Here is a tiny trained network, its code and every weight. The questions are about switching its units off for an input and a class, where a switched-off unit gives its printed mean instead of its output.

import numpy as np


def w(rows, s, z=0):
    codes = np.array(rows[::2]) - 128.0
    scale = np.full(codes.shape[1], s)
    scale[-1] = z or s
    return codes * scale


def f(y):
    return y / 2 * (1 + np.tanh(0.7978845608 * (y + 0.044715 * y**3)))


def log_softmax(a):
    a = a - a.max(-1, keepdims=True)
    return a - np.log(np.exp(a).sum(-1, keepdims=True))


def net(x, mask):
    res = np.array(x, float).reshape(1, 8) / 4 @ E
    y = f(res @ A[0][:, :-1].T + A[0][:, -1])
    res = res + np.where(mask, y, B[0][:, -1]) @ B[0][:, :-1]
    return log_softmax(res[-1] @ U[:, :-1].T + U[:, -1])


A, B = {}, {}
E = w([
[71,245,185,158],'x0',
[127,130,128,127],'x1',
[126,128,125,125],'x2',
[130,130,127,127],'x3',
[53,126,2,176],'x4',
[17,68,149,50],'x5',
[128,129,128,126],'x6',
[129,131,127,127],'x7',
],0.0071)
A[0] = w([
[43,207,155,165,58],'neuron 0',
[110,182,160,145,219],'neuron 1',
[196,92,178,94,164],'neuron 2',
[143,151,130,130,165],'neuron 3',
[133,177,236,120,83],'neuron 4',
[191,170,74,195,187],'neuron 5',
[141,154,132,124,173],'neuron 6',
[186,158,145,148,156],'neuron 7',
[137,102,219,74,145],'neuron 8',
[254,158,158,152,205],'neuron 9',
[137,166,120,182,74],'neuron 10',
[178,69,125,120,254],'neuron 11',
],0.017,0.0033)
B[0] = w([
[91,91,239,97,190],'neuron 0',
[120,222,190,146,180],'neuron 1',
[182,85,214,127,194],'neuron 2',
[158,188,168,157,146],'neuron 3',
[80,205,8,134,200],'neuron 4',
[242,127,90,194,222],'neuron 5',
[151,188,172,148,146],'neuron 6',
[82,158,142,182,186],'neuron 7',
[180,147,136,5,191],'neuron 8',
[26,85,158,229,246],'neuron 9',
[209,177,147,145,163],'neuron 10',
[155,25,114,146,189],'neuron 11',
],0.031,0.014)
U = w([
[80,73,199,152,205],'0',
[197,93,145,62,112],'1',
[67,165,104,165,66],'2',
[117,182,105,58,63],'3',
[188,101,28,156,124],'4',
[12,39,2,90,251],'5',
[201,162,180,134,37],'6',
],0.0072,0.003)

Each question gives the input, the list of numbers given to net, and the class t.
The units are the neurons (one row each of A and B). Each row of codes is followed by its name. A weight is (code - 128) times the scale printed after its matrix; where a second scale follows, it is the last column's (A, B and U).
mask holds one flag per neuron, in row order. A switched-off neuron (its flag False) gives its mean, the last column of its row in B, instead of its output. The means were averaged over made-up inputs and are rounded, as every weight is.
A unit's drop is (log p(t) with every unit on - log p(t) with that unit switched off) / (log p(t) with every unit on - log p(t) with every unit switched off).
The circuit of an input: a set's keep is (log p(t) with only the set's units on - log p(t) with every unit switched off) / (log p(t) with every unit on - log p(t) with every unit switched off). Starting from all 12 units, units are removed one at a time, each time the one whose removal leaves the highest keep (on an exact tie, the one counted first), for as long as the keep stays at least 0.8.
circuit, biggest first: the units of the circuit, biggest drop first
most important unit: the unit with the biggest drop
k most important neurons: the k neurons with the biggest drops, biggest first
drop when u is switched off: that unit's drop, to one decimal
input [0,7,6,0,4,5,8,3], class 5: 3 most important neurons : (neuron 2; neuron 5; neuron 1)
input [2,0,1,5,-7,-6,8,0], class 2: most important unit : neuron 4
input [2,-4,-1,-6,8,-6,7,-5], class 6: 2 most important neurons : (neuron 4; neuron 10)
input [1,6,5,8,-1,-6,7,3], class 2: 2 most important neurons : (neuron 9; neuron 0)
input [-1,8,1,-4,2,8,8,-6], class 5: circuit, biggest first : (neuron 2; neuron 1)
input [1,-6,6,-2,-6,8,-1,-8], class 3: 2 most important neurons : (neuron 4; neuron 5)
input [4,-2,-5,8,-7,-1,8,-3], class 2: 2 most important neurons : (neuron 4; neuron 9)
input [-5,-1,3,-4,1,-4,-4,1], class 4: 2 most important neurons : (neuron 0; neuron 5)
input [0,7,-5,-8,2,3,1,0], class 5: 2 most important neurons : (neuron 5; neuron 2)
input [1,7,1,6,-6,-1,-2,-7], class 2: 3 most important neurons : (neuron 4; neuron 0; neuron 9)
input [-3,-3,7,-7,5,-8,-6,7], class 4: drop when neuron 5 is switched off : 0.2
input [-5,3,1,-7,2,5,-1,-1], class 5: drop when neuron 2 is switched off : 0.1
input [0,5,-8,6,2,1,2,-5], class 5: drop when neuron 5 is switched off : 0.6
input [4,3,7,-1,4,-1,-5,2], class 6: circuit, biggest first : (neuron 9)
input [2,8,6,2,-5,8,3,0], class 3: drop when neuron 4 is switched off : 0.2
